Here is a tiny trained network, its code and every weight. The questions are about switching its units off for an input and a class, where a switched-off unit gives its printed mean instead of its output.

import numpy as np


def w(rows, s, z=0):
    codes = np.array(rows[::2]) - 128.0
    scale = np.full(codes.shape[1], s)
    scale[-1] = z or s
    return codes * scale


def norm(h):
    return h / np.sqrt((h * h).mean(-1, keepdims=True) + 1e-5)


def f(y):
    return y / 2 * (1 + np.tanh(0.7978845608 * (y + 0.044715 * y**3)))


def log_softmax(a):
    a = a - a.max(-1, keepdims=True)
    return a - np.log(np.exp(a).sum(-1, keepdims=True))


def net(x, mask):
    res = np.array(x, float).reshape(1, 5) / 4 @ E
    u = 0
    for l in range(2):
        y = f(norm(res) @ A[l][:, :-1].T + A[l][:, -1])
        res = res + np.where(mask[u : u + 6], y, B[l][:, -1]) @ B[l][:, :-1]
        u += 6
    return log_softmax(norm(res)[-1] @ U[:, :-1].T + U[:, -1])


A, B = {}, {}
E = w([
[92,101,129],'x0',
[124,23,152],'x1',
[155,68,135],'x2',
[189,109,22],'x3',
[3,115,118],'x4',
],0.0053)
A[0] = w([
[127,106,144,2],'0.n1',
[34,24,26,167],'0.n2',
[78,254,44,34],'0.n3',
[81,35,239,74],'0.n4',
[185,173,222,194],'0.n5',
[78,143,240,226],'0.n6',
],0.0074,0.0035)
B[0] = w([
[19,254,198,96],'0.n1',
[244,211,73,225],'0.n2',
[17,19,138,187],'0.n3',
[17,166,90,190],'0.n4',
[194,16,61,215],'0.n5',
[107,55,40,254],'0.n6',
],0.0069,0.0043)
A[1] = w([
[49,134,192,15],'1.n1',
[159,90,90,34],'1.n2',
[253,107,104,205],'1.n3',
[61,253,56,223],'1.n4',
[162,130,125,5],'1.n5',
[60,85,73,231],'1.n6',
],0.0078,0.0015)
B[1] = w([
[150,115,201,130],'1.n1',
[110,205,109,164],'1.n2',
[165,188,99,253],'1.n3',
[97,3,64,199],'1.n4',
[152,137,208,122],'1.n5',
[135,144,69,244],'1.n6',
],0.007,0.0052)
U = w([
[108,157,247,2],'0',
[6,93,102,155],'1',
[213,177,73,193],'2',
],0.015,0.007)

Each question gives the input, the list of numbers given to net, and the class t.
The units are the neurons (one row each of A and B). Each row of codes is followed by its name. A weight is (code - 128) times the scale printed after its matrix; where a second scale follows, it is the last column's (A, B and U).
mask holds one flag per neuron, layer by layer. A switched-off neuron (its flag False) gives its mean, the last column of its row in B, instead of its output. The means were averaged over made-up inputs and are rounded, as every weight is.
A unit's drop is (log p(t) with every unit on - log p(t) with that unit switched off) / (log p(t) with every unit on - log p(t) with every unit switched off).
The circuit of an input: a set's keep is (log p(t) with only the set's units on - log p(t) with every unit switched off) / (log p(t) with every unit on - log p(t) with every unit switched off). Starting from all 12 units, units are removed one at a time, each time the one whose removal leaves the highest keep (on an exact tie, the one counted first), for as long as the keep stays at least 0.8.
units of the circuit, in order: the units of the circuit, biggest drop first
k most important neurons: the k neurons with the biggest drops, biggest first
top k neurons in layer l: the k neurons of layer l with the biggest drops, biggest first
drop when u is switched off: that unit's drop, to one decimal
input [8,-7,-1,-4,-2], class 1: units of the circuit, in order	[0.n2]
input [-1,0,6,-8,-4], class 1: 3 most important neurons	[0.n2, 0.n4, 1.n3]
input [2,2,-6,5,5], class 2: top 2 neurons in layer 0	[0.n2, 0.n4]
input [-3,-4,1,4,2], class 1: 3 most important neurons	[0.n3, 0.n5, 1.n3]
input [-2,-3,-6,-3,0], class 1: 3 most important neurons	[0.n3, 0.n2, 1.n3]
input [-8,-8,-7,8,-2], class 1: units of the circuit, in order	[0.n3, 0.n2]
input [7,7,-5,-5,-8], class 1: 2 most important neurons	[0.n2, 0.n4]
input [-7,5,3,-3,-1], class 1: 2 most important neurons	[0.n2, 0.n4]
input [7,-8,-8,4,-4], class 1: 2 most important neurons	[0.n3, 0.n2]
input [4,-8,-3,2,-3], class 1: 3 most important neurons	[0.n3, 0.n2, 1.n3]
input [-7,-8,2,7,8], class 1: top 2 neurons in layer 0	[0.n3, 0.n5]
input [-5,4,5,1,8], class 2: drop when 0.n2 is switched off	1.5
input [6,-8,0,3,-1], class 1: drop when 0.n3 is switched off	0.1
input [6,6,-6,3,1], class 2: drop when 0.n4 is switched off	0.0
